Below is a small trained network, with its code and all its weights. Each question gives an input and a target symbol and asks what happens when units are switched off, that is, made to give their printed mean instead of their output.

import numpy as np


def w(rows, s, z=0):
    codes = np.array(rows[::2]) - 128.0
    scale = np.full(codes.shape[1], s)
    scale[-1] = z or s
    return codes * scale


def f(y):
    return y / 2 * (1 + np.tanh(0.7978845608 * (y + 0.044715 * y**3)))


def softmax(a):
    e = np.exp(a - a.max(-1, keepdims=True))
    return e / e.sum(-1, keepdims=True)


def log_softmax(a):
    a = a - a.max(-1, keepdims=True)
    return a - np.log(np.exp(a).sum(-1, keepdims=True))


def net(x, mask):
    ids = ['βγδζηθλξπστφψω'.index(c) for c in x.split()]
    T = len(ids)
    res = E[ids] + P[:T]
    u = 0
    for l in range(3):
        q, k, v = (res @ M[l].T for M in (Q, K, V))
        z = softmax(np.where(np.tri(T) > 0, q @ k.T / 4**0.5, -1e9)) @ v
        res = res + np.where(mask[u], z, O[l][:, -1]) @ O[l][:, :-1]
        u += 1
        y = f(res @ A[l][:, :-1].T + A[l][:, -1])
        res = res + np.where(mask[u : u + 4], y, B[l][:, -1]) @ B[l][:, :-1]
        u += 4
    return log_softmax(res[-1] @ U[:, :-1].T + U[:, -1])


Q, K, V, O, A, B = {}, {}, {}, {}, {}, {}
E = w([
[90,123,195],'β',
[163,139,85],'γ',
[64,158,195],'δ',
[53,82,92],'ζ',
[84,228,108],'η',
[60,55,254],'θ',
[148,75,130],'λ',
[138,65,152],'ξ',
[158,91,113],'π',
[134,156,110],'σ',
[127,192,78],'τ',
[132,154,112],'φ',
[102,142,167],'ψ',
[87,180,146],'ω',
],0.018)
P = w([
[121,85,87],'0',
[125,208,249],'1',
[57,91,83],'2',
[117,195,254],'3',
[69,77,80],'4',
[85,192,243],'5',
[55,64,77],'6',
[90,194,248],'7',
[57,62,78],'8',
[99,199,246],'9',
[78,60,78],'10',
[83,201,254],'11',
[51,66,77],'12',
[89,187,254],'13',
],0.0058)
Q[0] = w([
[198,158,176],'L0H1',
[254,157,156],'L0H1',
[82,131,89],'L0H1',
[135,115,123],'L0H1',
],0.011)
K[0] = w([
[76,171,132],'L0H1',
[2,169,165],'L0H1',
[181,127,156],'L0H1',
[93,116,120],'L0H1',
],0.0084)
V[0] = w([
[101,252,158],'L0H1',
[90,114,117],'L0H1',
[56,106,72],'L0H1',
[124,169,194],'L0H1',
],0.0015)
O[0] = w([
[139,3,215,134],'L0H1',
[161,116,103,224],'L0H1',
[246,126,70,248],'L0H1',
[113,103,178,207],'L0H1',
],0.002,0.00011)
A[0] = w([
[160,158,204,3],'L0N1',
[154,111,91,46],'L0N2',
[126,121,6,64],'L0N3',
[111,49,70,151],'L0N4',
],0.022,0.0051)
B[0] = w([
[158,131,68,195],'L0N1',
[188,132,211,128],'L0N2',
[28,162,251,219],'L0N3',
[209,158,126,254],'L0N4',
],0.018,0.005)
Q[1] = w([
[83,160,122],'L1H1',
[143,141,156],'L1H1',
[20,206,95],'L1H1',
[63,251,156],'L1H1',
],0.019)
K[1] = w([
[124,154,112],'L1H1',
[112,124,93],'L1H1',
[134,194,111],'L1H1',
[150,251,37],'L1H1',
],0.023)
V[1] = w([
[172,100,119],'L1H1',
[90,183,164],'L1H1',
[127,9,173],'L1H1',
[114,67,156],'L1H1',
],0.0015)
O[1] = w([
[164,16,212,60],'L1H1',
[136,132,31,250],'L1H1',
[254,159,242,2],'L1H1',
[243,118,197,74],'L1H1',
],0.00096,0.00093)
A[1] = w([
[158,110,100,155],'L1N1',
[122,30,64,2],'L1N2',
[173,7,159,32],'L1N3',
[105,35,67,97],'L1N4',
],0.017,0.007)
B[1] = w([
[54,254,128,211],'L1N1',
[130,104,167,102],'L1N2',
[112,183,103,254],'L1N3',
[157,141,107,140],'L1N4',
],0.022,0.0019)
Q[2] = w([
[63,51,48],'L2H1',
[254,72,19],'L2H1',
[206,173,33],'L2H1',
[240,167,72],'L2H1',
],0.0061)
K[2] = w([
[32,107,84],'L2H1',
[53,112,192],'L2H1',
[186,254,239],'L2H1',
[176,203,229],'L2H1',
],0.0071)
V[2] = w([
[2,124,118],'L2H1',
[135,176,92],'L2H1',
[91,100,129],'L2H1',
[135,183,117],'L2H1',
],0.0072)
O[2] = w([
[57,170,253,98],'L2H1',
[175,109,170,206],'L2H1',
[64,128,143,56],'L2H1',
[230,149,161,253],'L2H1',
],0.0056,0.0054)
A[2] = w([
[82,162,103,72],'L2N1',
[1,106,115,109],'L2N2',
[75,45,166,118],'L2N3',
[102,27,91,2],'L2N4',
],0.018,0.0038)
B[2] = w([
[97,97,138,192],'L2N1',
[144,161,103,254],'L2N2',
[115,60,142,196],'L2N3',
[119,149,254,128],'L2N4',
],0.038,0.009)
U = w([
[108,116,174,46],'β',
[92,169,126,131],'γ',
[156,174,72,14],'δ',
[115,142,165,47],'ζ',
[55,115,126,68],'η',
[107,122,132,138],'θ',
[116,93,120,166],'λ',
[105,126,117,146],'ξ',
[118,74,153,121],'π',
[192,92,149,142],'σ',
[131,118,7,235],'τ',
[103,121,131,124],'φ',
[79,161,58,7],'ψ',
[110,71,73,253],'ω',
],0.011,0.0055)

Each question gives the input, a string of symbols that net reads in full, and the target symbol t.
The units are the heads (4 rows each of Q, K, V and O) and the neurons (one row each of A and B). Each row of codes is followed by its name. A weight is (code - 128) times the scale printed after its matrix; where a second scale follows, it is the last column's (O, A, B and U).
mask holds one flag per unit, layer by layer, with each layer's heads first. A switched-off unit (its flag False) gives its mean, the last column of its rows in O or B, instead of its output. The means were averaged over made-up inputs and are rounded, as every weight is.
A unit's drop is (log p(t) with every unit on - log p(t) with that unit switched off) / (log p(t) with every unit on - log p(t) with every unit switched off).
The circuit of an input: a set's keep is (log p(t) with only the set's units on - log p(t) with every unit switched off) / (log p(t) with every unit on - log p(t) with every unit switched off). Starting from the 12 units with the biggest drops (on a tie, the unit counted first), units are removed one at a time, each time the one whose removal leaves the highest keep (on an exact tie, the one counted first), for as long as the keep stays at least 0.8.
units of the circuit, in order: the units of the circuit, biggest drop first
top k neurons: the k neurons with the biggest drops, biggest first
top k neurons in layer l: the k neurons of layer l with the biggest drops, biggest first
input π τ σ ψ, target τ: units of the circuit, in order => (L0N1; L0N3)
input π τ ψ δ ω τ π γ π γ λ τ, target τ: units of the circuit, in order => (L2H1; L0N4)
input λ π τ τ δ λ π ω π δ, target τ: units of the circuit, in order => (L0N1; L0N4; L2H1)
input ξ φ π τ π ξ π τ π λ π ξ π η, target τ: top 2 neurons in layer 0 => (L0N3; L0N4)
input π β π β, target τ: top 3 neurons => (L0N1; L0N4; L0N3)
input π η ξ τ π β τ β ω, target τ: units of the circuit, in order => (L0N3)
input π π τ δ π π π γ δ γ λ φ, target τ: units of the circuit, in order => (L0N4; L2H1)
input π π π η σ δ ψ φ π π π π π λ, target τ: units of the circuit, in order => (L0N4; L2H1; L2N4)
input π π π ξ π π, target τ: units of the circuit, in order => (L0N3; L0N4; L2H1)
input ζ π π η λ τ π π β δ δ π ξ, target γ: top 4 neurons => (L1N1; L0N3; L0N4; L2N1)
input π γ π ζ, target τ: top 2 neurons in layer 2 => (L2N4; L2N3)
input π λ γ β π π π τ π η, target τ: units of the circuit, in order => (L0N4; L2H1)
input ω λ β, target π: top 3 neurons in layer 0 => (L0N3; L0N4; L0N1)
input π τ π λ β λ π γ ω δ, target τ: top 2 neurons => (L0N1; L0N3)
input π ξ π ω δ, target ω: top 2 neurons => (L2N3; L0N4)
input ξ τ η τ, target σ: top 2 neurons => (L0N3; L1N1)
input λ ω ω η π ζ γ τ ψ π π ξ ω θ, target τ: top 2 neurons => (L0N3; L0N1)
input δ ξ τ π π ξ π ζ π λ, target τ: top 2 neurons in layer 2 => (L2N3; L2N4)
input π γ τ λ π π δ τ π δ ω ξ, target τ: top 3 neurons in layer 1 => (L1N4; L1N1; L1N3)
input π π π γ, target τ: top 3 neurons in layer 0 => (L0N3; L0N4; L0N2)
input τ β τ, target η: top 4 neurons => (L2N3; L0N3; L2N1; L0N4)
input δ λ τ π ξ δ ξ, target γ: top 3 neurons => (L0N3; L0N4; L2N1)
input π β ψ σ, target τ: top 4 neurons => (L0N3; L0N4; L0N2; L2N3)
input π θ π τ π, target σ: top 2 neurons => (L0N3; L0N4)
input ξ σ φ δ, target σ: top 3 neurons => (L0N3; L1N1; L0N1)
input β π π π δ θ ζ, target ζ: top neuron in layer 0 => (L0N4)
input π γ ω τ, target τ: top 3 neurons => (L0N3; L0N4; L1N1)
input δ λ τ ξ τ ζ λ β λ, target δ: top 2 neurons => (L0N4; L1N1)
input π τ π ξ, target τ: top 4 neurons => (L0N3; L0N4; L0N2; L1N4)
